[128 = 0]
[111 125  32 132 135  58 128 129 127 140  27  91 114 163 106  82] => 9
[137 128 127 135 118 168 115 140 148 121 157 201 144 109 135 136] => 4
[129 125 120 120 139 133  92 103 146 118 143 135 137 135 110 133] => 0
[134 128  72 139 120 186 118 155 140 127 120 184 137 117 136 128] => 5
[128 131 217 128 133  71 172 124 108 134 128  86 121 113 141 125] => 10
[142 126 121 131 123 178 111 122 145 120 151 150 143  83 122 134] => 2
[122 130 192 123 137  71 157 125 108 134 118  83 115 137 128 135] => 8
[133 125 201 139 130  34 128  91 165 122 143 163 155  72  99  88] => 7
[133 129 169 118 142 188 103 116 137 121 170 125 133 106 116 154] => 0
[147 139 255 147 190 137 128 113 156 136  82 114 166  33 123  69] => 9
[121 128 189 116 143  62 137  98 123 128 147  92 127 148 127 127] => 5
[131 133 161 123 143 218 117 143 125 129 148 123 137 118 132 157] => 2
[119 130 134 120 145 111 140 130 108 136  94  70 115 150 128 131] => 6
[126 124  33 118 119 190  99 138 125 121 143 139 118 164 129 167] => 0
[134 133 236 122 159 104 154 111 110 132 125  58 126 108 142 127] => 7
[140 131  98 142 130 206 108 149 143 127 119 175 144  97 136 116] => 5
[123 129 178 120 131  67 158 109 105 134 129  69 115 138 137 118] => 8
[122 123  88 116 140  64 122  92 130 126 110  86 125 151 118 115] => 3
[121 131  80 120 123 188 142 157  88 136 109  77 100 174 151 157] => 6
[127 135 133 132 139 182 137 162 113 136 111 134 124 144 152 138] => 7
[131 127 173 131 140  39 141  96 137 127 119 116 137 117 132  95] => 8
[130 134 172 134 123 180 146 160 109 135 136 128 120 119 145 145] => 8
[129 125 193 120 134  68 130  92 142 121 172 129 142 113 121 125] => 4
[128 128 221 114 127  80 143 101 116 121 192 109 124 140 140 154] => 4
[129 132 227 130 156  83 147 112 127 136  98  78 134  94 115  99] => 9
[124 131  95 128 126 193 128 158 116 135 111 122 123 134 126 147] => 5
[127 124  89 116  92 150 139 140 110 118 208 163 114 170 158 190] => 3
[127 124 117 139 115  39 146 117 136 130 106 140 129 119 123  88] => 10
[138 134 223 110 144 219 137 128  94 126 174  49 117 107 141 186] => 2
[116 129 152 129 134  49 154 127 122 137  95 108 121 144 123 109] => 10
[148 141 255 137 159 169 161 131 115 134 148  97 142  55 156 120] => 10
[135 126 164 128 122 120 119 114 147 117 182 179 143 112 129 144] => 3
[128 125  78 122 135 154  91 109 149 121 140 150 141 138 120 130] => 0
[148 132 202 148 130 142 146 131 137 130 119 142 143  58 139  91] => 10
[117 132  92 134 126 130 142 160 116 138  92 142 118 164 144 123] => 9
[142 129 167 123 118 215 111 130 128 117 198 149 134 106 136 170] => 1
[122 124   1 129 131 180  81 141 152 125  92 174 135 154 109 130] => 1
[115 128  42 139 113 132 128 168 130 137  79 169 120 157 121 122] => 8
[118 120  58 119 124  52 109  91 136 125 111 102 123 150 100 108] => 3
[127 127 173 133 158  24 132  92 149 131  87 105 142 106 111  76] => 8

[134 120 181 132 129 131 132 126 126 117 131 126 135 126 126 169 151 209
 187 160 129 130 130 142 132 128 131 119 121 129 159 107 130 118 152 129
 144 125 124 129 131] => 4
[116 128 103 125 125 128 110 131 131 197 124 134 132 134 131 117 135 133
 129 133 128 128 121 104 128 110 121 124 118 129 102 136 128 137 125 131
 109 111 138 139 153] => 10
[130 126 138 128 131 129 123 128 128 128 127 128 131 129 129 134 129 131
 131 126 127 127 128 130 129 128 126 127 124 128 135 127 160 208 195 148
 152 131 127 127 129] => 8
[127 128 182 150 226 143 184 130 128 138 129 127 131 128 127 130 132 133
 124 129 127 129 127 122 130 120 127 122 122 128 129 122 130 126 139 129
 130 121 126 129 129] => 1
[130 127 137 128 137 130 123 127 130 124 127 122 132 129 130 138 132 155
 190 201 150 141 130 136 128 127 128 127 124 128 140 121 129 131 137 129
 135 130 127 127 130] => 5
[128 121 159 129 129 132 112 128 129 147 128 142 177 178 164 199 141 134
 129 129 126 129 129 136 131 118 126 121 113 130 140 110 135 123 152 131
 137 118 123 128 132] => 3
[130 125 134 127 148 131 106 128 132 135 125 119 135 134 130 143 131 132
 134 120 126 134 129 140 129 127 124 128 121 127 134 111 135 140 141 130
 140 133 132 134 156] => 10
[141 120 173 129 148 132 124 125 130  88 129 113 135 129 128 154 127 137
 132 113 126 136 136 157 130 138 129 132 145 149 255 142 150 129 155 128
 159 144 124 125 133] => 7
[114 123 129 128 119 130  96 130 127 205 126 143 135 134 128 121 141 139
 123 141 128 125 122  99 131 104 123 132 141 157 239 152 135 132 139 131
 113  97 124 129 129] => 7
[180 150 183 129 135 131 117 127 129 124 128 125 135 130 128 142 130 133
 126 126 126 135 130 144 131 124 127 122 118 128 142 107 126 127 151 130
 144 127 124 128 131] => 0
[146 126 144 127 160 131 128 126 131  69 126 106 133 128 133 153 120 128
 140 106 127 137 137 165 127 146 130 137 141 140 255 162 168 146 140 127
 155 154 127 124 131] => 7
[133 126 133 128 138 130 116 128 131 122 126 119 132 130 130 140 128 129
 134 121 127 132 131 138 128 130 126 130 126 128 132 115 131 133 136 129
 141 139 156 142 156] => 10
[124 124 141 129 127 130 116 129 129 157 127 133 132 132 129 132 135 137
 127 138 137 161 162 206 139 122 126 123 117 130 120 122 131 128 140 130
 129 115 124 128 130] => 5
[130 128 118 128 133 128 123 128 129 121 127 125 125 128 129 132 127 127
 129 125 129 131 129 130 134 161 168 188 149 130 124 125 130 130 128 129
 127 133 127 127 129] => 6
[132 125 143 129 137 130 123 127 129 121 128 124 134 128 128 138 129 129
 131 131 143 173 166 209 135 132 127 124 125 127 133 117 129 130 140 128
 137 131 126 127 129] => 5
[134 125 136 128 152 131 108 128 131 115 126 115 134 132 132 146 127 131
 138 118 135 166 170 254 141 136 126 129 124 128 144 105 134 137 141 129
 147 138 125 124 131] => 5
[122 125 137 129 122 129 116 129 127 165 128 134 132 131 128 125 134 132
 123 134 128 127 126 118 129 116 127 122 123 137 237 194 184 153 136 130
 124 115 124 129 129] => 8
